[[ 27.3  52.4   8.1]
 [ -4.2  28.2  -5.9]
 [-28.5 -30.3 -13.3]
 [ -4.9  57.0  -8.7]
 [-21.2  21.4 -14.6]]
->
[  8.1  28.2 -28.5]

[[ 44.3 -19.2   1.9  38.9]
 [  7.3 -62.4   7.4 -20.4]
 [ -1.8  22.2 -51.2 -51.3]
 [-33.7  30.0 -28.0 -39.7]
 [ 24.2  54.3  13.0  -1.6]]
->
[ 38.9   7.4  22.2 -33.7]

[[ 24.3 -52.2 -71.9]
 [-15.8 -36.6  16.9]]
->
[-71.9 -36.6]

[[-50.5 -62.7 -18.1   4.8]
 [-20.0  13.6  -6.8  24.2]
 [ -6.1 -45.2 -13.0  28.7]]
->
[  4.8  -6.8 -45.2]

[[-31.3 -48.6   9.4 -20.5]
 [ 14.9  31.7  -8.3 -71.4]]
->
[-20.5  -8.3]

[[-12.5  -2.2]
 [ 25.0 -22.6]
 [-63.2 -49.0]]
->
[-2.2 25.0]

[[ 0.1  0.1 24.9  3.8]
 [ 2.1  2.1 56.2  3.8]]
->
[ 3.8 56.2]

[[ -2.2   1.1  -0.9   1.3  -1.1]
 [ -4.5   5.1  -0.9   9.5  -8.1]
 [ 18.4   5.7 -67.7  38.2 -63.6]]
->
[ -1.1   9.5 -67.7]

[[-21.3  -3.0 -25.0  -8.7]
 [-51.4   6.0   0.4  24.4]
 [  3.4   8.8   7.8  24.3]
 [ 14.5 -30.9 -42.4 -16.7]]
->
[-8.7  0.4  8.8 14.5]
---
[[-13.3 -58.1   3.5 -23.1]
 [ 13.9   0.3  10.8 -55.2]
 [  5.9 -61.3   9.4  39.3]
 [ -7.1  40.5 -15.3 -53.9]
 [  6.8 -60.0  11.4  41.8]
 [ 13.6 -69.8  34.2 -27.1]
 [ -9.4  55.1 -44.1  38.6]
 [-10.2 -52.7  -5.6 -18.0]
 [ 11.5  48.5  10.7  25.7]
 [  5.8  59.8  -4.3  -6.9]
 [-21.3 -34.1 -27.0  32.0]]
->
[[-21.3   5.8  11.5 -10.2  -9.4  13.6   6.8  -7.1   5.9  13.9 -13.3]
 [-34.1  59.8  48.5 -52.7  55.1 -69.8 -60.0  40.5 -61.3   0.3 -58.1]
 [-27.0  -4.3  10.7  -5.6 -44.1  34.2  11.4 -15.3   9.4  10.8   3.5]
 [ 32.0  -6.9  25.7 -18.0  38.6 -27.1  41.8 -53.9  39.3 -55.2 -23.1]]

[[  9.5  26.2  33.7 -12.7  44.1 -19.2  40.6 -18.6 -29.0 -22.4]
 [ 29.4  -6.4  -4.0  -9.6  37.2   5.5  71.5 -26.2 -20.3 -16.5]
 [  2.5  16.7 -17.0  26.1  37.7   6.3  -0.9   6.8 -12.5 -22.0]]
->
[[  2.5  29.4   9.5]
 [ 16.7  -6.4  26.2]
 [-17.0  -4.0  33.7]
 [ 26.1  -9.6 -12.7]
 [ 37.7  37.2  44.1]
 [  6.3   5.5 -19.2]
 [ -0.9  71.5  40.6]
 [  6.8 -26.2 -18.6]
 [-12.5 -20.3 -29.0]
 [-22.0 -16.5 -22.4]]

[[  5.2 -20.1  57.3  10.0 -52.9 -48.6 -37.1  13.0  -1.5]
 [ 40.6  -6.7  45.4   3.0 -49.9 -33.0  -0.3  59.0  -0.6]
 [  2.7   5.1 -15.2  39.8 -24.4  15.8  30.9 -44.5 -25.4]
 [ 25.7 -33.8  23.8 -26.3  28.5 -21.9 -16.3   1.5 -31.9]
 [ -2.6  -6.8  -8.4  50.9 -30.4   6.2  36.8 -42.0 -39.6]
 [ 37.9 -17.3  31.7 -46.5  42.4  10.2 -70.0  24.2 -65.1]
 [ 16.8  35.6 -48.6 -48.2 -18.5  19.4  42.1  38.5  29.0]]
->
[[ 16.8  37.9  -2.6  25.7   2.7  40.6   5.2]
 [ 35.6 -17.3  -6.8 -33.8   5.1  -6.7 -20.1]
 [-48.6  31.7  -8.4  23.8 -15.2  45.4  57.3]
 [-48.2 -46.5  50.9 -26.3  39.8   3.0  10.0]
 [-18.5  42.4 -30.4  28.5 -24.4 -49.9 -52.9]
 [ 19.4  10.2   6.2 -21.9  15.8 -33.0 -48.6]
 [ 42.1 -70.0  36.8 -16.3  30.9  -0.3 -37.1]
 [ 38.5  24.2 -42.0   1.5 -44.5  59.0  13.0]
 [ 29.0 -65.1 -39.6 -31.9 -25.4  -0.6  -1.5]]

[[  2.1   3.9  55.8   0.1  39.8 -13.0  16.3 -32.0   2.5 -21.0  -4.6  16.8
    0.0  21.6]
 [  6.4  -7.2 -18.3   0.9 -10.3  13.5  62.3 -32.8  -5.6 -21.3   3.1  57.1
   -0.1   4.2]]
->
[[  6.4   2.1]
 [ -7.2   3.9]
 [-18.3  55.8]
 [  0.9   0.1]
 [-10.3  39.8]
 [ 13.5 -13.0]
 [ 62.3  16.3]
 [-32.8 -32.0]
 [ -5.6   2.5]
 [-21.3 -21.0]
 [  3.1  -4.6]
 [ 57.1  16.8]
 [ -0.1   0.0]
 [  4.2  21.6]]

[[ 30.8 -65.9  -4.2  23.2 -49.6 -44.9 -48.5 -60.6  64.4  67.3  42.0]
 [-32.8 -27.9 -54.8  50.1 -20.4  10.7  27.5 -36.8   4.2  23.7  23.5]
 [ -8.0  71.5 -63.2 -36.0 -37.7 -16.8  11.9  38.4 -69.7 -24.3 -44.1]
 [ 19.2 -28.4 -10.0  64.7 -29.5  59.2  27.9 -58.5  65.3 -15.9  -6.0]]
->
[[ 19.2  -8.0 -32.8  30.8]
 [-28.4  71.5 -27.9 -65.9]
 [-10.0 -63.2 -54.8  -4.2]
 [ 64.7 -36.0  50.1  23.2]
 [-29.5 -37.7 -20.4 -49.6]
 [ 59.2 -16.8  10.7 -44.9]
 [ 27.9  11.9  27.5 -48.5]
 [-58.5  38.4 -36.8 -60.6]
 [ 65.3 -69.7   4.2  64.4]
 [-15.9 -24.3  23.7  67.3]
 [ -6.0 -44.1  23.5  42.0]]

[[ 40.7  46.0 -49.4   5.4 -30.1 -33.4  41.9 -44.5 -32.6]
 [-65.0  32.6 -34.7 -57.2  70.5  14.4  59.5 -37.6 -63.4]]
->
[[-65.0  40.7]
 [ 32.6  46.0]
 [-34.7 -49.4]
 [-57.2   5.4]
 [ 70.5 -30.1]
 [ 14.4 -33.4]
 [ 59.5  41.9]
 [-37.6 -44.5]
 [-63.4 -32.6]]

[[ 20.9  17.7  13.0]
 [-13.9 -16.3 -51.5]
 [ 26.8  18.5   4.8]]
->
[[ 26.8 -13.9  20.9]
 [ 18.5 -16.3  17.7]
 [  4.8 -51.5  13.0]]

[[-17.5  -1.2  14.1]
 [ -2.4  -8.3 -23.2]
 [ 25.5  11.0  52.9]
 [ -0.4  -0.2  -0.3]]
->
[[ -0.4  25.5  -2.4 -17.5]
 [ -0.2  11.0  -8.3  -1.2]
 [ -0.3  52.9 -23.2  14.1]]

[[-15.7  -5.4]
 [-38.0  53.0]
 [-12.1  13.6]
 [ -8.0   6.1]
 [ 33.1  13.0]
 [-14.2  30.7]
 [ 17.3  18.9]
 [ 45.1 -24.1]
 [-15.4 -43.9]
 [-15.5  30.3]]
->
[[-15.5 -15.4  45.1  17.3 -14.2  33.1  -8.0 -12.1 -38.0 -15.7]
 [ 30.3 -43.9 -24.1  18.9  30.7  13.0   6.1  13.6  53.0  -5.4]]
